Below is a small trained network, with its code and all its weights. Each question gives an input and a class and asks what happens when units are switched off, that is, made to give their printed mean instead of their output.

import numpy as np


def w(rows, s, z=0):
    codes = np.array(rows[::2]) - 128.0
    scale = np.full(codes.shape[1], s)
    scale[-1] = z or s
    return codes * scale


def norm(h):
    return h / np.sqrt((h * h).mean(-1, keepdims=True) + 1e-5)


def f(y):
    return np.maximum(y, 0)


def log_softmax(a):
    a = a - a.max(-1, keepdims=True)
    return a - np.log(np.exp(a).sum(-1, keepdims=True))


def net(x, mask):
    res = np.array(x, float).reshape(1, 2) / 4 @ E
    u = 0
    for l in range(4):
        y = f(norm(res) @ A[l][:, :-1].T + A[l][:, -1])
        res = res + np.where(mask[u : u + 7], y, B[l][:, -1]) @ B[l][:, :-1]
        u += 7
    return log_softmax(norm(res)[-1] @ U[:, :-1].T + U[:, -1])


A, B = {}, {}
E = w([
[146,9,109,182,160,116,178,93],'x0',
[115,117,57,147,103,114,189,244],'x1',
],0.015)
A[0] = w([
[221,156,123,99,163,62,155,130,68],'0.n1',
[138,253,210,99,192,179,122,187,154],'0.n2',
[112,155,149,135,165,167,114,8,129],'0.n3',
[91,118,74,153,84,129,216,198,104],'0.n4',
[44,135,91,99,110,35,139,71,4],'0.n5',
[144,185,154,152,64,123,198,92,172],'0.n6',
[103,13,152,149,142,150,177,77,111],'0.n7',
],0.0057,0.0023)
B[0] = w([
[150,114,147,76,107,123,166,123,128],'0.n1',
[164,2,69,174,104,142,108,120,242],'0.n2',
[149,166,60,117,177,100,222,176,215],'0.n3',
[177,144,140,95,237,103,125,149,253],'0.n4',
[104,145,116,162,143,85,107,120,128],'0.n5',
[166,109,107,180,84,104,135,93,154],'0.n6',
[162,86,96,103,114,135,33,168,224],'0.n7',
],0.0081,0.006)
A[1] = w([
[136,95,93,106,122,124,98,185,138],'1.n1',
[89,120,235,128,183,133,83,3,56],'1.n2',
[72,200,138,76,12,155,76,142,71],'1.n3',
[55,117,115,176,133,129,144,155,86],'1.n4',
[114,132,146,157,51,92,154,95,26],'1.n5',
[123,203,130,100,65,143,93,170,80],'1.n6',
[99,98,116,165,16,171,182,125,1],'1.n7',
],0.012,0.0027)
B[1] = w([
[135,209,187,148,107,150,121,75,254],'1.n1',
[53,182,138,95,122,212,190,183,217],'1.n2',
[84,2,201,236,102,41,39,99,216],'1.n3',
[63,135,201,46,109,112,112,145,151],'1.n4',
[230,143,53,97,77,50,144,156,128],'1.n5',
[127,21,156,187,57,141,105,113,210],'1.n6',
[201,161,176,80,150,149,130,93,134],'1.n7',
],0.0084,0.0091)
A[2] = w([
[77,108,91,115,133,61,111,106,44],'2.n1',
[176,251,221,120,139,181,88,15,118],'2.n2',
[133,169,22,48,170,67,97,109,119],'2.n3',
[110,2,119,136,134,82,179,92,5],'2.n4',
[107,131,183,64,186,155,158,107,80],'2.n5',
[190,199,121,93,220,120,89,59,103],'2.n6',
[25,248,166,37,141,132,155,36,54],'2.n7',
],0.0074,0.0027)
B[2] = w([
[163,137,146,135,154,136,120,152,133],'2.n1',
[186,177,143,118,153,79,153,112,253],'2.n2',
[147,149,159,134,84,98,126,115,153],'2.n3',
[72,128,200,131,99,156,100,53,239],'2.n4',
[113,139,115,87,131,145,82,119,196],'2.n5',
[161,170,140,111,54,120,115,86,207],'2.n6',
[123,199,80,94,176,253,131,164,228],'2.n7',
],0.011,0.0044)
A[3] = w([
[103,144,58,126,108,90,177,218,2],'3.n1',
[120,182,147,91,124,176,120,73,91],'3.n2',
[153,129,172,113,145,119,112,110,220],'3.n3',
[124,40,107,105,170,129,108,101,52],'3.n4',
[77,145,132,132,124,106,214,233,70],'3.n5',
[89,206,141,177,97,108,112,143,133],'3.n6',
[124,11,127,125,157,156,113,82,45],'3.n7',
],0.011,0.0025)
B[3] = w([
[108,159,96,79,156,171,107,82,203],'3.n1',
[122,92,69,113,168,123,152,186,219],'3.n2',
[133,127,100,153,114,69,165,152,199],'3.n3',
[114,120,151,191,113,77,89,117,195],'3.n4',
[131,180,115,52,197,246,153,110,231],'3.n5',
[108,95,103,113,143,95,165,88,200],'3.n6',
[98,120,170,182,58,109,51,136,255],'3.n7',
],0.012,0.0069)
U = w([
[71,39,199,232,77,130,81,124,251],'0',
[95,209,116,41,188,250,163,156,147],'1',
[219,201,120,127,122,21,192,125,11],'2',
],0.013,0.0012)

Each question gives the input, the list of numbers given to net, and the class t.
The units are the neurons (one row each of A and B). Each row of codes is followed by its name. A weight is (code - 128) times the scale printed after its matrix; where a second scale follows, it is the last column's (A, B and U).
mask holds one flag per neuron, layer by layer. A switched-off neuron (its flag False) gives its mean, the last column of its row in B, instead of its output. The means were averaged over made-up inputs and are rounded, as every weight is.
A unit's drop is (log p(t) with every unit on - log p(t) with that unit switched off) / (log p(t) with every unit on - log p(t) with every unit switched off).
The circuit of an input: a set's keep is (log p(t) with only the set's units on - log p(t) with every unit switched off) / (log p(t) with every unit on - log p(t) with every unit switched off). Starting from the 12 units with the biggest drops (on a tie, the unit counted first), units are removed one at a time, each time the one whose removal leaves the highest keep (on an exact tie, the one counted first), for as long as the keep stays at least 0.8.
circuit, biggest first: the units of the circuit, biggest drop first
top k neurons: the k neurons with the biggest drops, biggest first
k most important neurons of layer l: the k neurons of layer l with the biggest drops, biggest first
drop of u: that unit's drop, to one decimal
input [-8,8], class 0: circuit, biggest first => [1.n3]
input [-8,-7], class 0: top 2 neurons => [1.n3; 0.n4]
input [-4,4], class 0: top 2 neurons => [0.n3; 1.n6]
input [-1,-3], class 2: top 2 neurons => [0.n3; 1.n6]
input [-2,3], class 2: top 3 neurons => [1.n1; 1.n2; 0.n3]
input [-8,7], class 0: top 3 neurons => [1.n3; 1.n6; 0.n3]
input [0,2], class 2: top 2 neurons => [1.n2; 0.n4]
input [-1,-1], class 2: top 2 neurons => [1.n3; 1.n6]
input [-3,3], class 2: top 3 neurons => [1.n1; 0.n3; 1.n2]
input [0,0], class 2: top 2 neurons => [0.n3; 0.n4]
input [-6,-5], class 0: top 2 neurons => [1.n3; 0.n4]
input [3,3], class 2: 3 most important neurons of layer 0 => [0.n4; 0.n2; 0.n3]
input [-2,0], class 2: drop of 0.n2 => 1.3
input [-2,-8], class 1: circuit, biggest first => [1.n2]
input [3,5], class 1: drop of 1.n3 => 1.9
input [0,4], class 1: drop of 0.n7 => 0.2
input [3,0], class 2: 2 most important neurons of layer 0 => [0.n7; 0.n2]
